How the states are linked:
λ: NH->MG, CR->MD, ZC->TN, ZL->TD, BF->CN, GL->HL, JQ->GQ, MM->QB, HL->ZL, JR->NC, DJ->JQ, LC->SF, HR->FL, JZ->PJ, JT->ZD, MD->FF, QR->HZ, LG->LQ, PJ->NH, CN->MM, ZD->CD, SF->ZC, HC->QS, QN->JC, BC->JZ, FL->BC, QS->GL, CD->QM, LQ->GD, FJ->QR, FF->LG, ZG->FM, ZS->DJ, MQ->FR, FR->CR, QM->MQ, JC->FJ, MG->JR, TN->ZS, JH->MF, GQ->JH, MF->ZG, NC->LC, NF->HC, FM->BF, GD->NF, TD->NG, NG->QN, QB->HR, HZ->JT
χ: NH->LQ, CR->LC, ZC->MQ, ZL->MM, BF->NG, GL->HR, JQ->JT, MM->ZL, HL->QB, JR->FF, DJ->ZD, LC->CR, HR->GL, JZ->NF, JT->JQ, MD->NC, QR->JH, LG->MG, PJ->GD, CN->TD, ZD->DJ, SF->FR, HC->BC, QN->FM, BC->HC, FL->QS, QS->FL, CD->ZS, LQ->NH, FJ->MF, FF->JR, ZG->JC, ZS->CD, MQ->ZC, FR->SF, QM->TN, JC->ZG, MG->LG, TN->QM, JH->QR, GQ->HZ, MF->FJ, NC->MD, NF->JZ, FM->QN, GD->PJ, TD->CN, NG->BF, QB->HL, HZ->GQ

The rows follow the links: the fewer symbols apart two states are, the more alike their rows tend to be.

Each row is also shifted at random along 9 hidden directions that mean nothing.

Row, then state:
(-481, 106, -1, -63, 123, 37, -10, 36, -26, 119, -210, 33, 174, -115, -86, 14, -134, -156, -5, -222, 95, 84, 186, 97, -71, 219, -373, 1, 463, -165, 192, -203, 85, -27, -174, 53, 170, -5, 102, -34, -143, -55, 24, -10, -45, -49, 210, -209): FJ
(-151, 1, 128, -6, -249, 398, -93, 51, 86, -28, 92, 507, 52, -221, 57, 145, 164, 43, 20, -343, 242, 129, -274, 272, -55, -246, 298, 39, -464, 259, -129, -7, -131, 52, -251, -24, -89, -235, -291, -158, -46, -180, 137, 192, -90, -107, -191, 164): MQ
(-354, 1, -93, 29, 291, -268, 143, 328, -49, 37, -90, 49, 598, -80, -409, -65, -164, -29, 51, -319, -59, 16, 280, 132, -70, 119, -225, -292, 256, 236, 274, 309, -174, 300, 297, 112, 321, -194, 18, 41, -118, 19, -452, 421, 322, -384, -459, 101): HR
(-744, 53, 113, 116, 137, -100, 292, -635, 203, -19, -176, -150, 20, 523, 307, 215, 9, -329, -58, -214, -442, -141, 277, -372, 41, 202, 225, 218, -49, -59, -173, -98, 138, -235, 98, 292, -295, 204, 391, -250, -140, -52, 191, -426, 107, 373, 691, -68): ZD
(383, 213, -12, 216, 8, 202, -123, -514, 516, 113, 85, 366, 399, -217, -125, 91, -96, 106, 32, -108, -59, 205, -7, -2, 177, -198, 330, 66, -387, 267, 79, -226, -440, -89, 288, -19, -334, 12, -431, -255, -209, -9, -194, -57, 108, 41, 100, -112): ZS
(196, 48, -39, 152, -184, -340, 31, 303, -10, -131, 195, -284, -729, -574, 658, 235, 99, -37, -87, 344, 618, 185, -32, -137, 58, -176, 66, 170, -152, -332, -104, -5, 184, -205, 54, -176, -471, 24, -212, -46, 4, 85, 204, -182, -284, 190, -398, 230): TN
(94, 120, 112, 328, -220, -116, -192, 46, 98, -22, 160, 321, 192, -214, 128, 415, -150, 93, 104, -157, 419, 343, -52, 181, -36, -184, -75, -62, -192, -201, 113, -118, -84, 47, 0, -154, -139, -148, -413, -59, 68, -100, -163, 317, -86, -195, -666, 87): ZC
(588, 31, -209, 26, 231, -226, 67, -95, 66, -86, -79, -300, -66, 415, -56, -166, 209, -79, -64, -76, -446, -172, 76, -293, -117, 11, 96, -144, 135, 263, 179, 94, -3, -13, 294, 180, 345, -47, 286, 247, -106, 194, -292, 273, 185, 43, 327, 55): CN
(16, -240, 309, 81, -377, -150, 231, 42, -256, 20, -22, -247, -575, 604, 674, 408, 50, -267, -65, 326, 16, -332, -45, -46, -174, 113, -33, 117, -372, -489, -495, 283, 443, -294, -358, -88, -378, 159, 342, 116, 283, -248, 389, -331, -104, 127, -227, 350): JZ
(372, -102, 81, 5, -21, 374, 3, -338, 272, -51, 79, -192, 317, 246, -268, -100, -110, 197, 87, 320, -135, 131, -134, -166, 153, -154, 39, -273, 205, 185, 92, -166, -306, 23, -25, -52, 204, -15, -218, -92, 49, -24, 124, -49, -60, 73, 125, -185): MD
(790, -13, 147, 49, 223, 156, 15, -395, 77, -51, -87, 302, 731, 113, -730, 111, -374, 184, 269, -38, -499, 73, -35, 351, -42, -142, 37, -219, 305, 132, 153, -266, -166, 13, -225, -63, 299, -8, -226, -223, 93, -272, -105, 258, 128, -278, 155, -392): MG
(315, 240, -56, 41, 104, 44, -110, -392, 313, 242, 94, 321, 415, -320, -303, -123, -243, 132, -121, 302, -215, 25, 143, 56, 339, 18, 44, 156, -113, -39, 248, -110, -410, 102, 201, -268, -65, 65, -276, -53, -127, 86, -248, -233, 145, -159, 243, -237): HC
(-72, 21, 41, 24, 77, -296, 220, 99, -145, 35, -69, 87, 14, -50, 35, 78, -64, -161, -37, -78, -111, -122, 195, 90, -3, 143, -26, 118, -69, -170, -17, 236, 139, 55, 20, -13, -85, -6, 203, -34, -12, -80, -52, -55, 167, -189, -111, 120): FL
(433, 30, 30, -83, 210, -64, 167, -29, 264, 79, -246, -507, 18, -243, 64, 107, -127, -132, -230, -340, 333, 38, 401, -405, 204, 80, 157, -36, -97, 246, 5, -93, 64, -153, 371, 486, -605, 339, 227, -466, -385, -89, 29, -427, 255, 342, 37, -80): NH
(292, -85, 5, -55, -41, -124, -24, -186, -243, -326, 162, 230, -210, 127, -205, -41, 127, 222, 246, -107, -345, -18, -183, -17, 93, -102, 400, 252, -305, -51, -185, -37, 187, 144, -29, 57, -139, 25, 121, -228, 305, 37, 186, 16, 56, -3, 131, -28): CR
(-1118, 58, 2, -84, -38, 197, -57, -139, 36, 303, 46, 187, 288, 29, 29, -184, -183, -25, -166, 271, -41, -86, 107, 33, 247, 294, -262, 214, 40, -192, -47, 138, -212, 152, 34, -189, 32, 130, -53, 75, -7, 92, -8, -441, -36, -8, 195, -137): QS
(859, 124, 41, 103, -192, 373, 67, -609, 382, 56, 108, 131, -394, -139, 652, 34, 137, -181, -91, 592, -57, 83, -218, -123, 178, -86, 207, 379, -129, -264, -222, -199, -207, -361, -284, -352, -258, 13, -288, -61, -105, 35, 526, -619, -455, 379, 739, -33): DJ
(325, 141, -24, 135, -109, -208, -49, -265, -175, -35, 219, 435, -77, 164, 281, 63, 103, -80, 3, -5, -243, 15, 5, -58, 97, 179, -33, 472, -74, -464, 2, -5, 73, 212, -65, -201, 95, -99, 47, 86, 219, 184, 38, -82, -138, -47, 321, 25): NF
(-356, 78, 75, -24, -55, -3, -20, 62, -125, 59, -103, 155, -230, -220, 72, 139, -80, -110, -26, 206, 30, -18, -63, 292, -125, -5, -239, 97, 204, -383, 78, -226, 201, -188, -485, -265, 112, -40, -47, 109, 7, -182, 161, 2, -181, -129, 188, -100): QR
(169, -207, 24, -208, 200, -322, 203, 153, -408, -207, -21, -207, -575, -140, -328, -53, 20, 210, -13, 376, -436, -440, -155, 237, -97, -231, 487, 24, -185, 84, -326, 102, 399, -225, -144, -16, -183, 254, 225, -79, 222, -167, 70, -52, 197, -26, 162, -16): PJ

From each start, follow one symbol. Which state do you reach?
Answer with the state's name.
(285, 237, -109, 63, 218, -289, 80, 212, 82, 110, -97, 300, 535, -500, -142, -9, -205, -185, 10, -346, 187, 251, 422, 53, 126, 248, -393, 85, 304, -201, 450, 72, -138, 318, 229, -36, 148, -245, 10, -96, -250, 93, -246, 123, 147, -378, -255, 11)
χ: HL
(-372, 43, -152, -225, 58, -96, -12, 230, -257, -170, 168, -143, -358, -483, 159, -265, 57, 59, -37, 140, 276, 186, 106, -256, 369, 192, -185, 358, 467, -394, 132, -86, 215, 329, -63, -47, 118, -8, 72, -131, 63, 305, 330, -345, -280, 176, 334, -170)
χ: MG
(-299, 47, -98, -25, -32, 46, -168, 23, 71, 71, 179, -15, -88, -104, -147, -124, 21, 244, -211, 173, 47, -59, -82, -105, 173, -139, 167, 7, -199, 157, 140, -63, -178, 145, 152, -87, 60, 35, -194, 130, -12, 142, -242, 52, 75, 0, 54, -35)
χ: PJ
(-70, 22, -4, 125, -25, -19, -18, 495, 307, 109, -175, -349, -85, -315, 183, 285, 35, -101, -228, -262, 686, 106, 79, -11, -224, -293, -39, -491, -156, 417, 222, -2, -97, -230, 182, 164, -117, -90, -185, 103, -389, -165, -325, 427, 90, -30, -674, 305)
χ: GQ
(-387, -34, 130, 117, -146, -200, 49, 110, -203, -159, 45, -218, -166, 47, 438, 307, -128, -145, 85, 74, 380, 241, 100, -101, -16, 153, -369, 71, 417, -599, -31, -150, 331, -11, -239, -48, -16, 20, -5, -72, 197, -33, 274, -149, -302, 126, -203, -51)
λ: SF
(29, 102, 46, 288, 83, -381, 44, -279, 85, -131, 17, -133, 342, 161, -4, 333, -292, -13, 226, -199, 0, 281, 309, -252, 89, 102, -129, 6, 220, -330, 139, -206, 84, 68, 283, 172, -209, 145, 46, -311, 88, 18, -95, -46, 95, 56, -221, -170)
χ: FR
(-347, -158, -39, 23, 43, -380, -42, 609, -390, -295, 58, -268, -286, -43, -24, 172, 100, 142, 77, -478, 344, 53, -9, 43, -234, -169, 84, -199, 48, 168, -62, 50, 437, 102, 135, 324, 19, 26, 108, 2, 171, 16, -201, 508, 75, 26, -516, 127)
χ: MD
(87, -124, -240, -142, 158, 232, 11, -38, 146, -62, -98, -512, -161, 484, 105, -410, 415, -45, -88, -248, -127, -134, -60, -526, -71, 34, 221, -166, 79, 624, -111, 145, -104, -19, 394, 462, 159, 58, 276, 167, -157, 310, -25, -10, 35, 467, 411, 79)
λ: ZG
(-119, 354, 34, -10, -160, 277, -318, -449, 247, 368, -80, 753, 754, -71, -283, -65, -249, -25, 1, -305, 3, 272, 260, 33, 333, 385, -420, 344, -134, -415, 448, -312, -360, 269, -31, -155, -27, -69, -26, -139, -183, 30, -46, -223, 117, -296, 169, -321)
λ: CN
(213, -57, -5, 137, -96, -282, 55, 145, -376, -33, 142, 234, 57, 307, 223, -10, 21, -85, 194, 71, -176, -89, -50, 152, -144, 252, -276, 148, 65, -375, -208, 412, 125, 193, -30, -168, 177, -141, 101, 288, 356, 121, -3, 105, -110, -222, -326, 208)
λ: HL
(-459, 27, -12, 4, 193, -225, 150, 31, -166, -203, 12, 310, 30, -382, -259, 34, -16, 21, 171, -207, -219, 43, -3, 265, -18, -87, 247, 137, -8, 27, -24, 22, 120, 95, -64, -19, 4, -115, -13, -273, 29, -75, 23, 165, 90, -184, 29, 2)
χ: ZS
(385, 8, 51, 22, -8, -4, 259, 53, -5, -223, 33, 42, -337, -318, 394, 145, 158, -207, 87, 62, 118, 151, -79, 23, 3, -86, 95, 139, 149, -123, -119, 40, 133, -62, -247, -92, -42, -213, -91, -221, -37, -53, 426, -119, -273, 60, 135, 157)
χ: TN
(472, 38, 42, 41, -107, -15, 120, -176, 195, 163, -49, -202, -157, 185, 246, 63, -59, -163, -125, 685, -136, -104, 15, -85, 24, 39, -273, -56, 153, -358, 182, -1, -88, -203, -224, -384, 169, -63, -20, 275, -63, -42, 78, -175, -117, -87, 181, 57)
λ: QB
(-253, -53, -94, -141, -129, 7, -215, 363, -322, -62, 103, 107, 122, -88, -183, -297, -2, 167, 314, 160, 171, 193, -98, 156, 23, 175, -516, -19, 383, -343, 163, 121, 1, 345, -156, -234, 370, -223, -14, 205, 257, 181, 117, 173, -198, -332, -421, -38)
λ: FM
(681, -42, 30, 59, -194, 219, -46, -57, 165, -111, 111, -235, -97, 213, 368, 50, 168, -77, -18, -42, 298, 220, -58, -382, 78, -42, -47, -83, 103, 3, 57, -75, -55, 84, -26, 69, 116, -109, -76, 5, -17, 137, 167, -29, -247, 252, -4, 86)
χ: JR
(354, -141, -106, -58, -40, 9, 41, 172, 9, -106, 43, -530, -171, 76, 157, -277, 63, 37, 182, 437, 183, 103, -40, -274, 58, 43, -230, -190, 303, -49, -73, 165, -71, -34, 162, -34, 38, -12, 17, 117, 81, 203, 230, -163, -205, 120, -289, 63)
λ: MF
(-480, -252, 262, 37, -237, -181, -4, 178, -304, -93, 51, -390, -289, 330, 16, 320, -199, 153, 112, 414, 112, -113, -116, 80, -118, -95, -130, -219, -60, -340, -219, -41, 356, -190, -281, -82, -154, 230, 43, 59, 388, -230, 144, 11, -48, -27, -509, 12)
λ: NC
(-213, -155, -33, 18, -142, 68, -41, 23, 117, -58, 152, -665, -392, 496, 254, -50, 162, 90, -212, 416, 50, -148, -126, -474, 32, -169, 143, -264, -85, 236, -49, 39, -39, -76, 164, 41, 105, 105, -15, 296, 76, 152, -67, 9, -70, 338, 26, 140)
λ: GD
